Each row has a name. Each question is about the rows just above it.

[139 148 141 153 138 139 135 129 130 131 121] : z_237
[122 138 145 165 167 174 173 165 166 162 140] : z_218
[ 80  81  81  75 130  82 130 103 114 120 132] : z_267
Shared by z_237 and z_267: => [130]
The one value in z_267 and z_237: => [130]

[121 147 141 158 103 103 121  90  81  81 136 140 122 104  93 127 135 132
  87  95  82 133 162 100 152  79  87 146  88 124 135 156 145 146  96 107] -> z_947
[111 158 149 146  80 110 153 111  88 114 136 131 101  70 135 132 131 110
 101  97 112 118 168 163 158 110 130 118 162 137  97  92 176 146 156 155] -> z_561
[110 104  93 132 134 111  85 149 121 103  99 147 132 145 121 144 113 121
 133 151 136 165 122 120 141 123 129 151 151 163 116  95 183 140 131 158] -> z_613
[171 145 174 139 150 150 189 137 174  99 146 127 110 142 159 113 171 157
 141 116 146  70 125 174 105 155 123  93 120 111 120 144  69 119 156 107] -> z_350
[129 123 113 191 141 123 128 168 139 108  99 119  91 156 155 153 139 147
 114 118 149 137 134 167 140 165 141 116 147 147 121 107 137 129 154 136] -> z_358
[111 158 149 146  80 110 153 111  88 114 136 131 101  70 135 132 131 110
 101  97 112 118 168 124 147 107 107 108 102 123 141 154 112 130 103  83] -> z_386
[128 158 144 135 130 118 164 125 152 175 114  92 100 147 151 109 128 110
 139  98 160  72 108 171 106 156  92  98 107  91 103 111 102 125 148 136] -> z_274
Whose row is [111 158 149 146  80 110 153 111  88 114 136 131 101  70 135 132 131 110
 101  97 112 118 168 124 147 107 107 108 102 123 141 154 112 130 103  83]? => z_386
Whose row is [111 158 149 146  80 110 153 111  88 114 136 131 101  70 135 132 131 110
 101  97 112 118 168 163 158 110 130 118 162 137  97  92 176 146 156 155]? => z_561
Where do [110 104  93 132 134 111  85 149 121 103  99 147 132 145 121 144 113 121
 133 151 136 165 122 120 141 123 129 151 151 163 116  95 183 140 131 158] appear? => z_613

[169 125 130 157  62  73 168]  z_802
[ 94 172 153 130  92 108  74]  z_747
[134 156 120 129 144 157 157]  z_562
The one value in z_562 and z_802: => [157]
The one value in z_802 and z_747: => [130]
Which value is in both z_802 and z_562? => [157]

[101  62  94 174] -> z_12
[174 173  94 174] -> z_524
[101 174  94 174] -> z_767
[173  62  94 174] -> z_689
Whose row is [101  62  94 174]? => z_12
Whose row is [174 173  94 174]? => z_524

[127 123 132 127 133  62 123 135] -> z_841
[126 120 123 128 140 115 123 129] -> z_670
[124 124 126 127 124 106 130 128] -> z_684
[130 116 136 130 122 117  63 141] -> z_665
[128 134 128  62 135 152 126 129] -> z_971
[127 141 134 129 145 125 126 129] -> z_38
[135 138 125 125 105 112 125 125] -> z_998
[125 124 123 129 127 118 121 133] -> z_191
[126 122 127 128 126 122 129 129] -> z_73
[131 127 123 127 135 102 121 134] -> z_916
[131 132 125 128 131 133 118 125] -> z_498
[131 136 130 130 143 117 123 128] -> z_170
Shared by z_998 and z_841: => [135]
Which value is in both z_73 and z_498? => [128]
Which value is in both z_38 and z_998? => [125]
The one value in z_191 and z_170: => [123]
Shared by z_841 and z_998: => [135]

[127 131 133 127 128 132 128]  z_64
[127 131 125 130 126 132 131]  z_574
[126 129 128  75 116 124 128]  z_872
[133 126 133 131 125 125 128]  z_469
Shared by z_872 and z_574: => [126]
Whose row is [127 131 125 130 126 132 131]? => z_574
Which value is in both z_574 and z_872? => [126]
The one value in z_64 and z_872: => [128]
Shared by z_872 and z_64: => [128]
Where do [127 131 133 127 128 132 128] appear? => z_64
Whose row is [133 126 133 131 125 125 128]? => z_469

[ 97 160 143 119 129 136  72  97 103  95  96 142  86 113  71 113 101 106
 138  96  90 127 134 104  69 112 147 101 131 146 117  87  86  72 154  85] : z_42
[112 119 115 122 125 107 116 130 112 114 121 122 124 134 128 114 115 127
 110 126 112 110 119 111 123 135 113 135 122 126 129 125 122 126 124 120] : z_257
[115 119 122 119 118 118 121 121 116 121 126 121 125 126 129 124 126 122
 112 124 124 121 119 119 121 126 117 125 123 131 128 129 129 124 130 121] : z_576
[130  64 105 133 107  73 195 134 111 143 163  65 176 143 201 116 155 131
  86 121 149 126  89 129 184 145  92 121 126  77 142 165 168 169  69 153] : z_398
[126 143 126 124 125 127 127 125 126 126 131 125 131 128 130 130 130 125
 123 129 129 127 124 129 128 127 123 128 125 124 128 130 131 129 125 126] : z_189
[112 119 115 122 125 107 116 118 112 114 121 122 124 126 128 124 115 127
 110 126 112 110 119 119 123 135 120 135 122 126 129 125 122 126 124 120] : z_657
[118  71 102 126 102  77 168 127 104 134 137  76 146 125 167 106 130 125
  90 111 131 115  97 115 156 128  97 138 122  84 131 145 141 143  74 139] : z_246
[126 125 126 124 125 127 127 125 126 126 131 125 131 128 130 130 130 125
 123 129 129 127 124 129 128 127 123 128 125 124 128 130 131 129 125 126] : z_80
[ 95 174 189 168 160 100 119  71  65  78 149  92 147 173 126 104 136 104
 147  59  80 176 112 113 102 172 178 166 100 145 168  98 107  77 171  73] : z_142
[115 119 122 119 118 118 121 121 116 121 126 121 125 126 129 124 126 122
 112 124 124 121 119 119 121 126 117 125 123 131 128 129 129 124 130 121] is in which row? => z_576
Which value is in both z_189 and z_142? => [126]
Whose row is [130  64 105 133 107  73 195 134 111 143 163  65 176 143 201 116 155 131
  86 121 149 126  89 129 184 145  92 121 126  77 142 165 168 169  69 153]? => z_398
Whose row is [126 143 126 124 125 127 127 125 126 126 131 125 131 128 130 130 130 125
 123 129 129 127 124 129 128 127 123 128 125 124 128 130 131 129 125 126]? => z_189

[103 159 128 138 131 132 150 126 110 130 142 112 160 119 135 127 135  93
 109 123 152 108 119 119  86 149 127 145 115 131 115 111 115 109 141 116
 125 157 127 159 124 167  74  90]  z_527
[115 143 131 132 129 133 137 127 119 129 135 106 143 125 129 126 132 114
 122 127 139 119 125 124 109 138 125 134 121 131 122 122 120 121 132 122
 125 140 129 141 125 146 104 111]  z_248
[172  69  75 133 133  58 105 139 160 112 102 105 107 128 156 155  95 149
 101 121 159 150 116 132 177  91 181 154 159  89 135 113 170 135 146  90
 167 115  99 119 150 102 173 185]  z_983
[101 160 142 132 129 148 147 124 107 133 145 124 154 123 125 120 141  99
 124 127 150 109 126 121 165 151 113 132 112 139 120 164 106 114 131 114
 115 148 136 148 120 162  84  90]  z_249
[119 135  99 145 135  97 145 132 120 122 136  90 160 115 157 141 117  90
  79 116 157 111 109 115  98 137 157 173 127 109 112  93 133 106 158 125
 148 164 107 168 134 172  83 120]  z_806
Whose row is [101 160 142 132 129 148 147 124 107 133 145 124 154 123 125 120 141  99
 124 127 150 109 126 121 165 151 113 132 112 139 120 164 106 114 131 114
 115 148 136 148 120 162  84  90]? => z_249
Whose row is [103 159 128 138 131 132 150 126 110 130 142 112 160 119 135 127 135  93
 109 123 152 108 119 119  86 149 127 145 115 131 115 111 115 109 141 116
 125 157 127 159 124 167  74  90]? => z_527

